Below is a small trained network, with its code and all its weights. Each question gives an input and a class and asks what happens when units are switched off, that is, made to give their printed mean instead of their output.

import numpy as np


def w(rows, s, z=0):
    codes = np.array(rows[::2]) - 128.0
    scale = np.full(codes.shape[1], s)
    scale[-1] = z or s
    return codes * scale


def norm(h):
    return h / np.sqrt((h * h).mean(-1, keepdims=True) + 1e-5)


def f(y):
    return np.maximum(y, 0)


def log_softmax(a):
    a = a - a.max(-1, keepdims=True)
    return a - np.log(np.exp(a).sum(-1, keepdims=True))


def net(x, mask):
    res = np.array(x, float).reshape(1, 5) / 4 @ E
    u = 0
    for l in range(2):
        y = f(norm(res) @ A[l][:, :-1].T + A[l][:, -1])
        res = res + np.where(mask[u : u + 6], y, B[l][:, -1]) @ B[l][:, :-1]
        u += 6
    return log_softmax(norm(res)[-1] @ U[:, :-1].T + U[:, -1])


A, B = {}, {}
E = w([
[161,121,71,93,154,191,134,127,67,147],'x0',
[122,208,62,190,80,156,125,2,50,185],'x1',
[150,105,22,187,142,92,103,112,153,53],'x2',
[110,37,141,74,27,128,145,54,155,110],'x3',
[192,91,111,108,22,60,79,117,157,192],'x4',
],0.0073)
A[0] = w([
[75,123,208,134,95,103,42,69,234,131,225],'0.n0',
[212,68,90,114,233,145,89,98,82,114,235],'0.n1',
[148,73,29,167,104,2,113,105,92,125,1],'0.n2',
[170,172,144,216,132,154,141,216,159,180,140],'0.n3',
[100,112,151,212,210,203,69,38,105,132,207],'0.n4',
[189,67,105,128,76,122,89,49,186,166,121],'0.n5',
],0.0068,0.0021)
B[0] = w([
[105,139,64,81,141,128,150,188,108,79,252],'0.n0',
[36,40,123,121,162,149,142,216,158,50,236],'0.n1',
[176,185,77,156,100,39,90,2,154,11,232],'0.n2',
[187,117,62,137,99,115,179,170,219,119,227],'0.n3',
[151,108,170,60,142,131,200,108,89,229,235],'0.n4',
[150,228,160,128,123,144,107,47,212,106,253],'0.n5',
],0.0085,0.005)
A[1] = w([
[175,166,7,227,197,144,163,189,58,134,217],'1.n0',
[170,4,199,140,136,149,113,233,135,67,248],'1.n1',
[70,59,21,150,141,214,184,129,135,72,128],'1.n2',
[228,151,113,254,108,77,36,194,138,205,75],'1.n3',
[70,89,55,96,122,160,148,68,4,51,141],'1.n4',
[69,86,196,101,170,80,179,159,184,59,240],'1.n5',
],0.0068,0.0014)
B[1] = w([
[97,144,123,27,59,158,149,217,163,118,212],'1.n0',
[69,76,116,76,141,176,106,147,100,136,243],'1.n1',
[127,62,125,81,101,126,38,151,148,104,212],'1.n2',
[86,91,141,134,252,132,78,214,147,56,175],'1.n3',
[140,109,169,168,180,111,91,198,162,133,195],'1.n4',
[113,108,170,135,206,143,137,210,113,138,254],'1.n5',
],0.012,0.0077)
U = w([
[109,89,213,173,209,176,188,52,29,235,4],'0',
[202,179,55,190,141,15,35,39,239,27,108],'1',
[78,52,145,43,226,171,101,255,160,102,228],'2',
[172,240,137,64,77,147,159,70,168,210,118],'3',
],0.0098,0.0038)

Each question gives the input, the list of numbers given to net, and the class t.
The units are the neurons (one row each of A and B). Each row of codes is followed by its name. A weight is (code - 128) times the scale printed after its matrix; where a second scale follows, it is the last column's (A, B and U).
mask holds one flag per neuron, layer by layer. A switched-off neuron (its flag False) gives its mean, the last column of its row in B, instead of its output. The means were averaged over made-up inputs and are rounded, as every weight is.
A unit's drop is (log p(t) with every unit on - log p(t) with that unit switched off) / (log p(t) with every unit on - log p(t) with every unit switched off).
The circuit of an input: a set's keep is (log p(t) with only the set's units on - log p(t) with every unit switched off) / (log p(t) with every unit on - log p(t) with every unit switched off). Starting from all 12 units, units are removed one at a time, each time the one whose removal leaves the highest keep (on an exact tie, the one counted first), for as long as the keep stays at least 0.8.
units of the circuit, in order: the units of the circuit, biggest drop first
most important unit: the unit with the biggest drop
k most important neurons: the k neurons with the biggest drops, biggest first
top k neurons in layer l: the k neurons of layer l with the biggest drops, biggest first
drop of u: that unit's drop, to one decimal
input [8,7,-8,-4,5], class 3: most important neuron -> 1.n5
input [6,3,-1,7,0], class 3: 2 most important neurons -> 0.n5, 1.n5
input [-4,-4,4,-5,6], class 1: units of the circuit, in order -> 0.n2, 1.n1
input [-6,5,-4,4,7], class 1: top 2 neurons in layer 1 -> 1.n0, 1.n1
input [7,-5,-4,7,8], class 3: 2 most important neurons -> 0.n5, 0.n1
input [-8,5,-3,-5,-7], class 3: top 2 neurons in layer 0 -> 0.n1, 0.n4
input [-7,7,-7,-8,-2], class 3: top 2 neurons in layer 1 -> 1.n5, 1.n1
input [2,7,-3,1,-8], class 0: 2 most important neurons -> 0.n4, 0.n0
input [3,7,-4,8,8], class 1: top 2 neurons in layer 0 -> 0.n4, 0.n2
input [-5,0,-7,5,6], class 3: 2 most important neurons -> 0.n1, 0.n5
input [-7,6,1,1,-6], class 0: top 2 neurons in layer 0 -> 0.n4, 0.n1
input [4,7,-1,-4,7], class 1: drop of 1.n3 -> 0.1
input [4,7,6,-2,4], class 1: drop of 0.n2 -> 0.3
input [0,4,-7,7,-7], class 0: most important unit -> 0.n1
input [2,-1,-6,4,5], class 3: drop of 0.n1 -> 0.2
